Below is a small trained network, with its code and all its weights. Each question gives an input and a class and asks what happens when units are switched off, that is, made to give their printed mean instead of their output.

import numpy as np


def w(rows, s, z=0):
    codes = np.array(rows[::2]) - 128.0
    scale = np.full(codes.shape[1], s)
    scale[-1] = z or s
    return codes * scale


def f(y):
    return np.maximum(y, 0)


def log_softmax(a):
    a = a - a.max(-1, keepdims=True)
    return a - np.log(np.exp(a).sum(-1, keepdims=True))


def net(x, mask):
    res = np.array(x, float).reshape(1, 8) / 4 @ E
    y = f(res @ A[0][:, :-1].T + A[0][:, -1])
    res = res + np.where(mask, y, B[0][:, -1]) @ B[0][:, :-1]
    return log_softmax(res[-1] @ U[:, :-1].T + U[:, -1])


A, B = {}, {}
E = w([
[153,208,61,62,240],'x0',
[223,25,9,108,145],'x1',
[167,206,51,173,34],'x2',
[130,129,130,127,127],'x3',
[128,129,129,130,130],'x4',
[128,130,131,128,125],'x5',
[3,112,40,167,171],'x6',
[171,129,178,254,206],'x7',
],0.0055)
A[0] = w([
[148,108,141,189,173,108],'neuron 1',
[76,7,184,86,178,12],'neuron 2',
[79,33,149,173,48,102],'neuron 3',
[175,120,158,208,191,147],'neuron 4',
[176,158,191,118,106,85],'neuron 5',
[60,186,185,95,109,55],'neuron 6',
[177,25,61,141,139,47],'neuron 7',
[109,105,116,135,139,66],'neuron 8',
[142,164,102,171,102,4],'neuron 9',
[124,141,121,92,110,100],'neuron 10',
[102,77,172,131,107,102],'neuron 11',
[112,205,116,161,73,128],'neuron 12',
[89,114,97,145,144,66],'neuron 13',
[91,100,142,62,103,103],'neuron 14',
[222,121,158,82,112,67],'neuron 15',
[132,129,128,166,143,57],'neuron 16',
[57,186,193,147,131,6],'neuron 17',
[78,127,79,178,149,91],'neuron 18',
[161,58,83,100,129,41],'neuron 19',
[156,139,46,160,61,140],'neuron 20',
[84,101,113,127,170,90],'neuron 21',
[141,127,141,194,162,50],'neuron 22',
[56,131,66,145,140,136],'neuron 23',
[108,90,108,53,102,122],'neuron 24',
[113,87,191,34,196,129],'neuron 25',
[51,114,83,178,110,97],'neuron 26',
[127,138,108,122,109,133],'neuron 27',
[120,197,119,108,166,64],'neuron 28',
[168,142,180,116,108,35],'neuron 29',
[138,193,88,61,242,166],'neuron 30',
[96,125,118,45,99,103],'neuron 31',
],0.011,0.0029)
B[0] = w([
[84,172,111,127,83,176],'neuron 1',
[221,217,111,158,159,203],'neuron 2',
[175,3,56,156,72,204],'neuron 3',
[38,172,139,157,65,204],'neuron 4',
[130,90,192,118,140,171],'neuron 5',
[66,109,98,110,212,186],'neuron 6',
[49,103,117,113,248,215],'neuron 7',
[157,126,137,117,133,140],'neuron 8',
[170,171,85,103,147,148],'neuron 9',
[114,153,128,132,96,151],'neuron 10',
[152,85,98,157,117,165],'neuron 11',
[153,168,129,191,177,182],'neuron 12',
[159,137,156,85,118,154],'neuron 13',
[82,164,125,142,78,167],'neuron 14',
[154,127,219,68,133,189],'neuron 15',
[115,145,108,100,100,140],'neuron 16',
[81,105,82,97,235,184],'neuron 17',
[151,142,193,80,122,174],'neuron 18',
[72,120,115,97,207,186],'neuron 19',
[173,185,131,201,177,204],'neuron 20',
[150,149,168,121,123,168],'neuron 21',
[100,159,106,100,71,161],'neuron 22',
[161,135,216,98,110,191],'neuron 23',
[58,153,147,150,73,184],'neuron 24',
[185,191,144,189,155,213],'neuron 25',
[156,121,220,99,125,178],'neuron 26',
[126,148,136,154,127,149],'neuron 27',
[143,63,90,143,126,172],'neuron 28',
[160,109,166,85,130,155],'neuron 29',
[159,15,94,186,71,254],'neuron 30',
[83,172,119,127,59,181],'neuron 31',
],0.02,0.0084)
U = w([
[27,94,90,118,226,109],'0',
[160,199,94,199,158,78],'1',
[116,21,86,165,89,108],'2',
[109,107,223,64,120,99],'3',
[2,185,90,128,47,110],'4',
[87,122,126,164,135,254],'5',
],0.0085,0.0092)

Each question gives the input, the list of numbers given to net, and the class t.
The units are the neurons (one row each of A and B). Each row of codes is followed by its name. A weight is (code - 128) times the scale printed after its matrix; where a second scale follows, it is the last column's (A, B and U).
mask holds one flag per neuron, in row order. A switched-off neuron (its flag False) gives its mean, the last column of its row in B, instead of its output. The means were averaged over made-up inputs and are rounded, as every weight is.
A unit's drop is (log p(t) with every unit on - log p(t) with that unit switched off) / (log p(t) with every unit on - log p(t) with every unit switched off).
The circuit of an input: a set's keep is (log p(t) with only the set's units on - log p(t) with every unit switched off) / (log p(t) with every unit on - log p(t) with every unit switched off). Starting from the 12 units with the biggest drops (on a tie, the unit counted first), units are removed one at a time, each time the one whose removal leaves the highest keep (on an exact tie, the one counted first), for as long as the keep stays at least 0.8.
circuit, biggest first: the units of the circuit, biggest drop first
k most important neurons: the k neurons with the biggest drops, biggest first
drop when u is switched off: that unit's drop, to one decimal
input [6,6,-5,-8,1,2,5,8], class 4: most important neuron : [neuron 4]
input [-4,-7,4,0,0,-3,8,0], class 3: 4 most important neurons : [neuron 26; neuron 23; neuron 18; neuron 7]
input [-6,-8,-1,5,-1,8,3,-6], class 0: 2 most important neurons : [neuron 6; neuron 17]
input [6,-6,5,-8,-2,-4,7,5], class 3: 2 most important neurons : [neuron 23; neuron 18]
input [-1,5,-4,3,0,-3,0,-8], class 4: 2 most important neurons : [neuron 24; neuron 31]
input [5,3,-1,6,-1,-4,2,-7], class 4: 2 most important neurons : [neuron 31; neuron 24]
input [0,5,-8,-2,-8,-4,4,-6], class 1: 2 most important neurons : [neuron 2; neuron 25]
input [2,1,-5,-8,-1,2,5,7], class 4: circuit, biggest first : [neuron 4; neuron 1]
input [-6,-1,7,0,-3,3,7,-5], class 1: 3 most important neurons : [neuron 20; neuron 12; neuron 30]
input [-3,4,1,5,2,-1,1,0], class 0: circuit, biggest first : [neuron 30; neuron 7]
input [2,8,-7,3,4,4,-5,1], class 0: 3 most important neurons : [neuron 7; neuron 19; neuron 20]
input [-8,0,-5,-3,-4,5,-7,-8], class 2: 2 most important neurons : [neuron 3; neuron 11]
input [4,-3,6,5,-7,-4,-7,6], class 3: circuit, biggest first : [neuron 5; neuron 15]
input [3,-3,-7,5,-1,3,-1,-6], class 1: circuit, biggest first : [neuron 25]
input [7,3,-8,-6,8,-4,-4,-3], class 1: 2 most important neurons : [neuron 25; neuron 2]
input [7,5,0,-6,-1,2,8,6], class 3: circuit, biggest first : [neuron 18; neuron 23]
input [-5,8,-5,-5,-2,-5,-3,-5], class 0: drop when neuron 7 is switched off : 1.1
input [-3,4,7,6,-4,-4,6,-2], class 1: drop when neuron 12 is switched off : 0.2
input [7,4,-1,-8,2,-5,0,7], class 2: drop when neuron 14 is switched off : 0.1
input [6,2,-3,2,1,0,6,-7], class 4: circuit, biggest first : [neuron 31]
input [-4,5,1,-2,2,2,2,6], class 4: circuit, biggest first : [neuron 4; neuron 1]
